What can hang from each mark:
gamurin: moki tuludo vufakom
moki: vasu vufakom
kizot: moki tuludo
mazo: sevata vufakom
vasu: balid gamurin lalebem sefo tuludo
lalebem: kizot sefo
lege: vufakom
tuludo: moki
vufakom: gamurin kizot mazo
balid: sefo sevata
sevata: kizot lege mazo tuludo vufakom
sefo: balid tuludo vasu vufakom

Every row comes from one small tree of marks. The marks that hang from a mark follow it in brackets, in alphabetical order. Every link used is in the known rows. Which tree was each row made from?
Known rows:
tuludo(moki(vasu vufakom(gamurin kizot))): [ 128 -114  201    8   77  -64  -21 -133 -147  -28  -66  -96   42  141
  -71 -134  -76   64  111  165  -35 -320  -21   -7   63 -162   82   -2
  -34 -201    1  -71  -55  172   82  -48  120   33   93  118  225   93
 -153  -32  -64  188]
balid(sefo(vasu(gamurin(vufakom)))): [ -23    9 -204   18  -73  -24  -36  135  240  144  -47  -54   66  -42
 -123   41  -58  148 -116   -6   31  184  -79   59   66   63   18  -29
 -142  287 -109   98   47 -136 -116   86 -153   49   35 -173  139   16
 -150  132   22 -206]
mazo(sevata(lege tuludo)): [-168 -246   78   39  -29  138  -94  146  -50   20   31   23 -242  -97
  236 -167  -78  -33   37   74  -95  128  313  112   26  127    5   20
    2   -5  107   36 -118  -68 -263   81   65  -74   52   49  121   12
  114  -67   25   82]
mazo(sevata(kizot(moki(vasu(gamurin)) tuludo)) vufakom): [-426   99 -130 -105   58  240    9   25 -236  -16   50   24  -50   10
  241  -31  257  -96   -3  205 -254  -32   52   12  -90   59  139 -119
   72 -165 -137  101  104  186 -218  257   29 -145   61  -84   93 -228
   54  -55  -47  228]
kizot(moki(vasu(gamurin tuludo) vufakom)): [-122  -28  -79 -206  -20   80   67 -184 -197    5  -64   39 -119   -6
  109   -3   42  -40  -40  -17  -28 -252    3  -21 -155 -120  -76  -51
   53  -37    7   49  -57  128   58   59  -60 -103   -1   45   65 -136
  -82    1  -91   54]
vufakom(gamurin kizot(moki)): [-110 -124   62   20   74 -149  -44  -23   91 -106  131  -97  139  118
   42   88 -118   85   31  -90 -113 -183  117  -19   10  155  219 -209
   20 -331   70 -202   35  -61 -136 -126  153  134 -175  -65 -222  244
   37   28  203   97]
vasu(gamurin(vufakom) sefo tuludo): [  51   91 -313  -12 -259  258   71    2  -41    9  -67 -253 -315  -66
    3  137  211  -86 -313   39   24  -77  162   72 -153   89 -236   77
  124  294  103   66  -45  208  300  132 -194    9  -23 -162  -74 -219
   32  218   40 -287]
sefo(vasu(balid lalebem) vufakom(gamurin(moki) kizot)): [ 161  175   83  -69  101  -16   28 -179  177  264   25 -165  179  161
 -234  -30    0   71 -117 -191  119  233 -250 -119 -208   35  130  120
  -71  332  118   22 -100   54   -7 -447 -174  362   32 -209 -240 -112
   90  103  -82 -249]
lege(vufakom(gamurin kizot)): [ -64  -18  224   85  117  -79   11   78  198 -148  208 -109  139   20
  -83 -185 -138  -29    2   33  -13  -81  145   31  129  248   21 -155
  -81 -144   74 -258   11   15 -125  -19   39   93 -170 -149   30   79
   50   31   52  -10]
sefo(balid vasu(gamurin(moki) lalebem tuludo)): [ 129   74 -202  -80  -89   36   24   -9  105  278 -121  -21   13 -177
 -166  -12   92 -110 -117 -173  124  398  -55 -112 -219   65  -71  103
   92  477   10   35 -128  198  122 -133 -373  -35  -41 -149  -79 -238
  -32   49 -242 -359]
tuludo(moki(vasu(sefo(balid)) vufakom(mazo))): [ 184  100   83   91   15  141   80  -84 -195  109 -212   98 -106   47
  -60  -83  108 -135  100  244   41 -133 -130  -22   99 -323 -109   99
   34   41  -21   53  -28   15  269   90   56  -53  189  205  239  -92
 -172  -62 -196  107]
lalebem(kizot sefo(balid vasu)): [-114  125  -58  246  -18  -38  -58  243  241   26   10   87   -4  183
  -54  132   39  -76  -46   23  -97  291 -205  -55  176  145  -76   64
 -335  133   93    6  133 -279  163   -6 -141 -159    4   75  -23 -224
  164 -312   -1 -278]
sefo(balid tuludo(moki) vasu vufakom(gamurin)): [ 238   51 -107  -23  109   -7  -82   18   18  300 -323   14  333  -46
 -439  -36  119  -49  258 -278   31  464 -407 -262    5   22  185   12
 -152  343 -143   46   20   -5 -182 -393 -302   44   35 -107  -50  196
   39 -148  -44 -147]
balid(sefo(vasu(gamurin))): [ -25    8 -224  -31   20  -38  -70  209  211  142  -73  -48   85  -32
 -139   87 -117   45  -80  -40   51  216    9   43   47   70   32  -92
 -155  288 -105  117   34 -132  -92   53 -118   18    3 -104  144   13
 -126  154  -50 -191]
gamurin(moki(vasu(balid lalebem(sefo))) tuludo vufakom): [  23    7  278   58 -257   70  272 -318  -78   30  122  137 -482 -126
   51    4  253   97 -293  -26  181  -28 -354   48 -165 -187 -278  216
  -43   74  -11  104  -52  140  125  198 -300  -79  219  110  135 -314
 -155  -70   70 -266]
vufakom(mazo(sevata(kizot(moki(vasu)) lege))): [-182   14   57  -12  -39    6  -54  -22 -154   69   49  203  -40  -10
  368  -54  -34   19  134  238  -68   -4  148   39  113  -53 -105   34
  206 -198   66   58   15 -207  -63  215  223 -127   85  112   -5  -68
   97   55  -61  186]
kizot(moki(vasu) tuludo): [-251 -202 -177  -89   94   -1  151  -34 -256 -148   25  172 -126  -19
  209  158  108  -22  -69 -113 -145  -54  -47   88  -37  -51  141 -143
   62 -280 -212   -4   32 -146 -195  147   31 -184  -85  187  105   79
  -19 -221   90  250]
lege(vufakom(kizot(moki(vasu(sefo)) tuludo))): [ -72    9  149  159  164   89  197    5  -38 -257  158  123   25   83
   72  -56  112 -133 -112  -17  -55  -51   11   31   79  129  -73  -87
    4 -266 -136 -166    8  -74  -91   31   21  -47 -122  -68   41  -34
   23  -82   86  128]
kizot(moki(vasu(gamurin(tuludo vufakom(mazo))))): [-113   -8  -93 -130  -87  -10  153 -129 -174  -74  -20  199 -157  -51
  211  128   29  103  -26  -13  -21 -162  -83   35  -23  -93  -96   32
  100 -210  -39   51  -23  -62   64  199   37 -169   30  119    0   -2
  -90  -25   46   74]
kizot(tuludo(moki(vasu))): [ -60 -206 -174  -34   52   15   82   58 -259 -108  -93   46 -130  -24
   63   83   71  -51  -12   47  -89  -39   51  120   32  -81  119  -37
   24 -162 -205  -34  -17   18  -74  179   50 -168  -26  223  244  101
  -88 -164    6  235]
balid(sefo(vasu vufakom(mazo))): [   8  162  -81  -28   65  -54   -2   27  217  175  -96   68  184   67
 -186   50 -123   63   24  -76  155  293 -269   -1  117  -63   38   28
 -173  310  -41   90   76 -319  -67   -4  -20  116   25  -88   26   43
  -60   83  -15 -147]
sefo(tuludo(moki) vasu(gamurin lalebem) vufakom(mazo)): [ 430  303 -258 -199  -25   51   30  -48  -56  317 -395   49  234  -12
 -310  -16  -29    2  137 -153   99  380 -215 -173  -41  -46  -48  270
   62  475 -101  171 -102   26  179 -266 -132   42   92  -94  -82   -1
  -54  108 -325 -182]
lege(vufakom(gamurin(moki(vasu(balid(sevata)))) mazo)): [  18  160  305  -74   86  -54  232   32   34   55  258   43    3  -48
  -30    1   29  -54   54  104   55  -93  -20  -32   38 -116 -143  -82
  -55    8    7  -77  -56  112 -108   71  -42  129  -97   64   65   16
  -95  191  -14   27]
vufakom(gamurin(moki) kizot mazo(sevata)): [  37   49  335    5   23 -142  176 -176    3  -57  147  -76   95  165
  113   13   -3  104   42  171  -98 -150  105  -26   63   86  119 -107
  136 -340  118 -200   52    2   18   28  302  203 -175  -77 -216  235
  -19  173  146  112]
sevata(kizot mazo(vufakom)): [-332  105 -106  -11   42   43 -307  178  154  -65  127  -61  -12 -216
   46 -189  -43  -28  125  126   70    8   53   59 -178   41   95   -2
   78  114   99  143   24  -98 -137  115   58 -102  120  -53    0 -112
   53 -263  -96   81]
kizot(moki(vasu(lalebem tuludo) vufakom(gamurin))): [ -84  -71   55 -159  -24  -14   41 -221 -164  111   33    2 -120   -3
   10  -35    3    7  -34 -107   32 -179  -89  -24 -145 -164  -40  -58
   83   19   44    6  -31  180   69  -50  -83   16   23   80   63 -122
  -32  -27  -99   -3]
sefo(tuludo(moki) vasu vufakom(gamurin mazo)): [ 274  193  -98 -158   83  -68    5  -71 -131  227 -268   19  280   73
 -338   40   14   73  280 -151   61  238 -339 -188   11  -91   91   89
  -33  246  -80   79  -31  -74  -48 -227  -53  104    9  -10  -95  221
  -50   26  -64  -36]
balid(sefo(vufakom(kizot mazo)) sevata(lege)): [ 247    3  210  150   21 -102  -92   75  294  -16   82   70  284   75
  -67  124 -251  113   98 -101  125  121   43   -8  299  -87    1   70
 -226   77  -53   56   25 -216 -226 -155   60  292  -45  -84 -103  205
   -9  406  180   72]
kizot(moki(vasu(balid(sefo) gamurin) vufakom) tuludo): [ -65  -67 -138  -79   69  108  130  -54 -226  -43  -39   88  -27  -17
  108   93  247 -117 -165  -57 -113  -99  -32   13 -157 -132   63 -168
  -41  -61 -189   45  105   57  -92   -9  -79    8  -53   38   29   -7
  -80   -4   40  137]
lalebem(sefo(balid(sevata(mazo vufakom(kizot(moki)))))): [ -64   22   53  178  -18   25  -37  203  284   49   16   67   96  -40
    6   54  -18  -62   80  -79  -77  107 -112 -131  115  118  -27   18
 -136 -106   10    4   56 -115  -70 -181   -2   13   46 -102 -146   14
  144 -214  189 -124]
vufakom(gamurin kizot(moki(vasu(balid(sefo) tuludo)))): [ -71 -141  134  -19   89 -126    2  -48   -3  -42  142  -89  138  202
   -1  199    6  -10  -42 -136   22 -104  -17  -72  -93  -46   43 -204
   41 -208   69 -148   61   91   39 -183   60  108 -200    1 -238  196
   77  181  263   -3]
vufakom(gamurin kizot(moki(vasu)) mazo): [   9  -21  179  -46  127 -253   91 -131  -86 -148  136   32  193  208
  126  126 -140  109  105    2  -57 -219  -34  -39   83  -66   98 -112
  180 -437  131 -169   42 -152  142  -59  337   68 -182  112 -215  291
   39   73  141  179]
gamurin(tuludo vufakom(kizot mazo(sevata))): [ -53   24  256  150 -240   67  181 -296  -98 -244   10  144 -180   20
  101 -141   77  208  -47  140  112  -92  -45  115  199   49 -178  134
   78 -270   71 -158  118  -67   49  356  171   19  -32  -93 -185   62
  -56  -10  260    1]
balid(sefo sevata(kizot mazo)): [ -85  -38   41   82  -19 -108 -197  354  336   27  185   -7   62 -233
  -61   89 -167   66  101  -40  144  156  119   43  105  -20  -51  -83
 -167  146 -167  187  124  -27 -394   -5  -13   97  113  -84   15  218
  -81   42  142  -19]
vasu(gamurin lalebem(kizot)): [  51   78 -258  -26 -126  -14 -109  188  235    6   -5 -149 -124  -45
    6   41 -157  -54 -194   15  -53   81  332  113   -8  202  -23   42
  -54  271  122   14   33   80  274   23  -61  -67   -1   -4    2 -202
  109   27 -284 -203]
sevata(kizot(moki(vasu)) lege mazo vufakom): [-129 -101  -82   89   64 -128 -539  114   86  -40  181   58  121 -313
  338 -280  -49   70  209  -17   -1 -106  116  -29 -264   80   36   84
  255 -156  109  181 -106 -146 -242 -138  109 -192  357  -43  -43 -149
  277 -260  -34  175]
gamurin(vufakom(kizot(tuludo(moki)))): [ -35 -135  -15  176 -151   33   75 -133   29 -187   12  -43  -26   32
   50 -101   80  171  -88  106  -94 -126   -3  121  114   71  119   56
   39 -206  -77 -215   43  -79 -137  158   66   40  -63 -117  -33  152
  -91 -120  234  130]
tuludo(moki(vasu(gamurin lalebem) vufakom(kizot))): [ 252  -26   72  -25  -10   28   -1 -116  -87   44 -167  -72    4   74
  -49 -178 -111    5   -2  163   -5 -205   78    7   23 -127  -29  142
   42  -17  -13    2 -110  253  264  -80   55  -15  160   50  236  -85
 -157   34 -272   71]

Which tree is each row?
[  75  127 -234  -35 -244   13  -45  177  139   36    3 -176 -190   54
    2  213  -41 -172 -280  -54    2  124  232   11 -102  189 -282  147
  -46  305  214   -8   18  270  553  -38 -153 -114  -93   -6 -141 -352
  211   97 -149 -430] | vasu(gamurin lalebem(kizot sefo) tuludo)
[ -59   11  206 -197  -16 -105  231 -170 -215   85  104  -40 -125   60
  132  106   81   49   27  145  -31 -113  -14   -9  -48 -109  -31  -78
  175 -145   89  -27   -5  141  112  159  143   27 -100  122   17   83
  -16  149   36   52] | vufakom(gamurin(moki(vasu(tuludo))) mazo(sevata))
[ -45  -10  -95  163  -32   11  -57   70  -43 -239    1    5  -96   85
    8   28  121  -61  -21  120 -128 -130  156  114   61   31  114  -46
 -204  -74  -64 -153  136   -9  -40  181   51  -71  -68  126    2   -8
  -46 -225   15  193] | lalebem(kizot(tuludo(moki(vufakom))))
[ -69   46  112   41   70   33  -91  -44  -60 -190   40  -97   42  106
 -169   -2   10    0   99   29   37 -213   -2   -2  -34  -15  185  -79
  -79 -154   63 -122   -8  188   14  109   58   72 -101   15  -52   -5
 -106   89   93  131] | mazo(vufakom(gamurin(tuludo(moki)) kizot))
[ 437  317 -207   -3 -133  193   77   25  -73  108 -247  -22 -207  -84
 -118  168   54 -176 -179  -86  176  128   91   -2  -83   16 -230  283
   51  305   34  162  -74  253  515 -119  -69   93  196  -26 -104 -246
    8  224 -238 -265] | vasu(gamurin(tuludo(moki)) lalebem sefo(vufakom(mazo)))
[  39 -124  -54  -87    3   61    1   10 -167   53 -220   60 -103  -61
 -138  -27    6  -79  143   -6   18   47  -51  -18   47 -144  -24  -53
   22   79 -167   82  -21  -32  -48  118  -77 -253   51  210  264  115
 -121  -88 -115   58] | sefo(tuludo(moki(vasu)))
[  94  -13   18  125  -98  101   44  234   87  181 -180  109  -16  -74
 -187  136   57 -180  135  -60  -64  259 -132 -156  221  -26 -111   -6
 -223  117 -164   60   70  -22  -83  -59 -207 -104   26   81   83   72
  -38  -90   67 -168] | lalebem(sefo(balid(sevata) tuludo(moki)))
[   4 -231   65    6  144 -209   73  -76 -123 -208  167  -62  117  118
   82  116  -28   73  -94 -192 -135  -90   20   20  -18   90  230 -163
  119 -394  -52 -165   59   36  -25 -183  136   66 -178   38 -100  239
   98  -60  160  154] | vufakom(gamurin kizot(moki(vasu(lalebem)) tuludo))
[ -50  108  -36  -62  -22   36  -36   71  111   34   33  -49  -33 -135
  -48  -59 -134   27  146   59   19 -119  122   38  162  -74    4  -47
  -46   69    2   38   18    3 -244  208   99   84   89   -6   25    7
  -27   75  -18   40] | balid(sevata(vufakom(mazo)))
[   8 -132  -33  173   42  -53 -426   62  231 -138   67    1  215 -127
  185 -262 -117  126  169  -66    4 -144  207   -9 -161  192  138   88
  195 -181  162  -11 -150 -253 -145 -226  203   29   81 -170 -243   14
  236 -126  112  190] | sevata(lege mazo vufakom(kizot(moki)))
[ 126 -124  104  -54  141  -29   84 -210 -208 -305  -23 -126   16   67
   47 -211  -41    6 -160   75  -86 -251   54   82   24  -10   66  -40
    6 -179    3   16   39   74  158   -2   88  -49  -10   17  246  -10
  -23  -68 -138  119] | moki(vasu(gamurin) vufakom(kizot(tuludo)))
[  71 -183  171  181   82 -139 -271  222  234 -176  212  -21  200 -109
   78 -215 -206  116  116  -13   64  -17  272   51   -5  255    7   63
   57  -97  151  -64 -173 -194  -88 -253   90  106 -128 -101  -66  127
  180    1   83  136] | sevata(lege(vufakom(gamurin kizot)) mazo)
[-223 -100  -69 -205   -4  147   52  -51 -187   74  -38  -49 -278   35
   18   50   50 -168 -110   34  161    3   -4   63 -142 -229 -202  -31
   82  207  131   71  -51   71  185  162 -105 -168  -54  227   97 -180
   94   40  -70 -110] | moki(vasu(balid tuludo))
